Below is a small trained network, with its code and all its weights. Each question gives an input and a class and asks what happens when units are switched off, that is, made to give their printed mean instead of their output.

import numpy as np


def w(rows, s, z=0):
    codes = np.array(rows[::2]) - 128.0
    scale = np.full(codes.shape[1], s)
    scale[-1] = z or s
    return codes * scale


def f(y):
    return y / 2 * (1 + np.tanh(0.7978845608 * (y + 0.044715 * y**3)))


def log_softmax(a):
    a = a - a.max(-1, keepdims=True)
    return a - np.log(np.exp(a).sum(-1, keepdims=True))


def net(x, mask):
    res = np.array(x, float).reshape(1, 2) / 4 @ E
    y = f(res @ A[0][:, :-1].T + A[0][:, -1])
    res = res + np.where(mask, y, B[0][:, -1]) @ B[0][:, :-1]
    return log_softmax(res[-1] @ U[:, :-1].T + U[:, -1])


A, B = {}, {}
E = w([
[58,132,109,92,116,238],'x0',
[253,191,103,223,115,102],'x1',
],0.014)
A[0] = w([
[88,113,111,64,156,158,150],'n1',
[111,137,127,96,88,76,77],'n2',
[58,65,144,97,98,130,145],'n3',
[25,116,159,44,124,51,176],'n4',
[176,132,103,139,125,116,103],'n5',
[54,147,117,85,128,141,254],'n6',
[172,99,158,170,103,117,183],'n7',
[135,89,92,126,123,124,90],'n8',
[129,99,97,157,110,154,145],'n9',
[168,154,123,168,123,124,138],'n10',
[159,130,147,148,131,162,216],'n11',
[212,158,63,169,99,88,153],'n12',
[181,156,145,161,151,54,208],'n13',
[47,66,129,30,121,32,178],'n14',
[50,119,148,91,135,167,206],'n15',
[117,123,124,50,123,102,180],'n16',
[132,170,117,129,118,250,182],'n17',
[203,129,166,161,153,154,165],'n18',
[116,121,132,142,90,125,61],'n19',
],0.015,0.0073)
B[0] = w([
[144,172,174,116,154,163,198],'n1',
[92,133,111,160,143,141,134],'n2',
[118,152,106,80,161,127,206],'n3',
[107,119,112,146,235,82,227],'n4',
[106,128,149,92,118,148,173],'n5',
[172,53,89,14,141,157,212],'n6',
[158,142,116,114,76,99,189],'n7',
[127,173,120,139,140,149,124],'n8',
[127,121,95,128,119,140,139],'n9',
[121,114,129,78,100,137,192],'n10',
[155,88,87,86,85,122,164],'n11',
[130,169,197,60,91,119,251],'n12',
[152,157,111,172,42,37,242],'n13',
[105,136,141,201,232,114,229],'n14',
[146,113,178,68,164,189,222],'n15',
[156,81,94,109,176,106,171],'n16',
[81,133,119,254,111,220,203],'n17',
[146,121,115,72,93,116,197],'n18',
[107,166,150,155,134,144,121],'n19',
],0.031,0.023)
U = w([
[229,60,130,105,136,141,50],'0',
[92,119,58,222,185,118,30],'1',
[140,75,80,152,96,251,213],'2',
[106,116,125,86,214,154,182],'3',
[98,174,112,62,55,101,150],'4',
[147,151,219,146,128,147,3],'5',
[143,149,113,175,117,82,110],'6',
],0.012,0.0043)

Each question gives the input, the list of numbers given to net, and the class t.
The units are the neurons (one row each of A and B). Each row of codes is followed by its name. A weight is (code - 128) times the scale printed after its matrix; where a second scale follows, it is the last column's (A, B and U).
mask holds one flag per neuron, in row order. A switched-off neuron (its flag False) gives its mean, the last column of its row in B, instead of its output. The means were averaged over made-up inputs and are rounded, as every weight is.
A unit's drop is (log p(t) with every unit on - log p(t) with that unit switched off) / (log p(t) with every unit on - log p(t) with every unit switched off).
The circuit of an input: a set's keep is (log p(t) with only the set's units on - log p(t) with every unit switched off) / (log p(t) with every unit on - log p(t) with every unit switched off). Starting from the 12 units with the biggest drops (on a tie, the unit counted first), units are removed one at a time, each time the one whose removal leaves the highest keep (on an exact tie, the one counted first), for as long as the keep stays at least 0.8.
circuit, biggest first: the units of the circuit, biggest drop first
top k neurons: the k neurons with the biggest drops, biggest first
drop of u: that unit's drop, to one decimal
input [7,8], class 2: circuit, biggest first : (n17)
input [1,1], class 2: circuit, biggest first : (n12 n13 n4)
input [2,0], class 2: top 2 neurons : (n4 n14)
input [-8,-3], class 1: top 2 neurons : (n14 n12)
input [-6,-2], class 6: top 2 neurons : (n17 n13)
input [-2,0], class 4: top 3 neurons : (n14 n4 n17)
input [-6,-1], class 6: top 3 neurons : (n6 n15 n3)
input [8,8], class 2: drop of n17 : 1.2
input [5,5], class 2: drop of n17 : 0.4
input [0,0], class 0: drop of n3 : 0.3
